Here is a tiny trained network, its code and every weight. The questions are about switching its units off for an input and a target symbol, where a switched-off unit gives its printed mean instead of its output.

import numpy as np


def w(rows, s, z=0):
    codes = np.array(rows[::2]) - 128.0
    scale = np.full(codes.shape[1], s)
    scale[-1] = z or s
    return codes * scale


def norm(h):
    return h / np.sqrt((h * h).mean(-1, keepdims=True) + 1e-5)


def f(y):
    return np.maximum(y, 0)


def softmax(a):
    e = np.exp(a - a.max(-1, keepdims=True))
    return e / e.sum(-1, keepdims=True)


def log_softmax(a):
    a = a - a.max(-1, keepdims=True)
    return a - np.log(np.exp(a).sum(-1, keepdims=True))


def net(x, mask):
    ids = ['αεζηλξπστψω'.index(c) for c in x.split()]
    T = len(ids)
    res = E[ids] + P[:T]
    q, k, v = (norm(res) @ M[0].T for M in (Q, K, V))
    z = softmax(np.where(np.tri(T) > 0, q @ k.T / 2**0.5, -1e9)) @ v
    res = res + np.where(mask[0], z, O[0][:, -1]) @ O[0][:, :-1]
    y = f(norm(res) @ A[0][:, :-1].T + A[0][:, -1])
    res = res + np.where(mask[1:17], y, B[0][:, -1]) @ B[0][:, :-1]
    return log_softmax(norm(res)[-1] @ U[:, :-1].T + U[:, -1])


Q, K, V, O, A, B = {}, {}, {}, {}, {}, {}
E = w([
[121,68,70,64],'α',
[111,134,150,98],'ε',
[132,123,165,110],'ζ',
[128,146,176,118],'η',
[119,7,126,112],'λ',
[214,193,64,96],'ξ',
[126,129,157,98],'π',
[162,133,106,178],'σ',
[173,186,156,217],'τ',
[113,107,138,165],'ψ',
[83,135,120,99],'ω',
],0.018)
P = w([
[16,101,69,83],'0',
[247,233,208,176],'1',
[57,106,38,108],'2',
[254,233,215,162],'3',
[70,97,33,121],'4',
[235,243,250,123],'5',
],0.0049)
Q[0] = w([
[9,17,124,136],'head 0',
[63,122,151,200],'head 0',
],0.013)
K[0] = w([
[82,146,183,40],'head 0',
[111,175,252,122],'head 0',
],0.013)
V[0] = w([
[195,104,81,3],'head 0',
[96,15,204,120],'head 0',
],0.0047)
O[0] = w([
[206,86,52,140,171],'head 0',
[130,1,148,169,7],'head 0',
],0.0072,0.0002)
A[0] = w([
[189,53,120,34,97],'neuron 0',
[110,50,95,229,78],'neuron 1',
[150,85,119,184,113],'neuron 2',
[172,49,175,232,112],'neuron 3',
[169,157,151,220,151],'neuron 4',
[132,114,105,38,53],'neuron 5',
[132,158,184,155,126],'neuron 6',
[117,163,21,185,2],'neuron 7',
[195,167,139,110,72],'neuron 8',
[27,64,67,120,72],'neuron 9',
[93,87,140,54,124],'neuron 10',
[194,110,107,254,126],'neuron 11',
[47,190,116,156,96],'neuron 12',
[149,112,206,102,78],'neuron 13',
[203,130,69,120,175],'neuron 14',
[151,149,80,86,119],'neuron 15',
],0.0097,0.0066)
B[0] = w([
[115,139,195,84,234],'neuron 0',
[173,167,125,182,185],'neuron 1',
[142,172,115,194,162],'neuron 2',
[219,144,166,125,218],'neuron 3',
[78,106,78,78,253],'neuron 4',
[84,170,184,91,159],'neuron 5',
[94,65,84,140,236],'neuron 6',
[168,232,228,154,143],'neuron 7',
[167,150,66,100,194],'neuron 8',
[166,162,2,159,224],'neuron 9',
[123,137,206,129,233],'neuron 10',
[57,148,185,76,209],'neuron 11',
[186,69,115,175,175],'neuron 12',
[91,95,99,202,195],'neuron 13',
[95,114,194,94,246],'neuron 14',
[148,88,138,169,181],'neuron 15',
],0.0084,0.0041)
U = w([
[141,90,213,10,3],'α',
[103,110,20,140,210],'ε',
[201,38,93,144,192],'ζ',
[33,162,76,180,115],'η',
[243,112,233,167,71],'λ',
[227,181,94,80,171],'ξ',
[113,46,60,47,121],'π',
[52,182,97,47,50],'σ',
[140,219,200,189,52],'τ',
[75,61,174,173,215],'ψ',
[190,137,86,233,200],'ω',
],0.012,0.0041)

Each question gives the input, a string of symbols that net reads in full, and the target symbol t.
The units are the heads (2 rows each of Q, K, V and O) and the neurons (one row each of A and B). Each row of codes is followed by its name. A weight is (code - 128) times the scale printed after its matrix; where a second scale follows, it is the last column's (O, A, B and U).
mask holds one flag per unit, heads first, then neurons. A switched-off unit (its flag False) gives its mean, the last column of its rows in O or B, instead of its output. The means were averaged over made-up inputs and are rounded, as every weight is.
A unit's drop is (log p(t) with every unit on - log p(t) with that unit switched off) / (log p(t) with every unit on - log p(t) with every unit switched off).
The circuit of an input: a set's keep is (log p(t) with only the set's units on - log p(t) with every unit switched off) / (log p(t) with every unit on - log p(t) with every unit switched off). Starting from the 12 units with the biggest drops (on a tie, the unit counted first), units are removed one at a time, each time the one whose removal leaves the highest keep (on an exact tie, the one counted first), for as long as the keep stays at least 0.8.
circuit, biggest first: the units of the circuit, biggest drop first
most important unit: the unit with the biggest drop
top k neurons: the k neurons with the biggest drops, biggest first
drop of u: that unit's drop, to one decimal
input λ τ σ ψ, target ψ: circuit, biggest first -> (head 0; neuron 4; neuron 6)
input α ψ ξ π ω ω, target ξ: top neuron -> (neuron 14)
input ζ σ ω ε, target σ: circuit, biggest first -> (neuron 3; neuron 6; neuron 10)
input ξ α ξ η, target ξ: circuit, biggest first -> (head 0; neuron 8)
input λ ψ ξ ε, target ξ: top 2 neurons -> (neuron 8; neuron 11)
input η σ ξ π, target ξ: circuit, biggest first -> (neuron 8; neuron 10)
input ξ ξ ψ, target τ: circuit, biggest first -> (neuron 7; head 0)
input α α η ω, target α: circuit, biggest first -> (head 0; neuron 14)
input α ψ π π η ε, target ψ: top 3 neurons -> (neuron 13; neuron 6; neuron 3)
input α α ζ α, target α: top 2 neurons -> (neuron 0; neuron 14)
input ω ε ζ η, target η: top 2 neurons -> (neuron 3; neuron 13)
input σ π λ, target ζ: top 3 neurons -> (neuron 9; neuron 1; neuron 4)
input π σ σ ψ ω, target ε: top 2 neurons -> (neuron 9; neuron 3)
input ω τ τ, target η: most important unit -> head 0
input η ζ ε ψ η ζ, target ψ: drop of neuron 13 -> 0.3
input ψ ζ ψ ω, target ψ: drop of neuron 7 -> 0.0
input π π η τ ξ η, target ξ: drop of head 0 -> 2.8
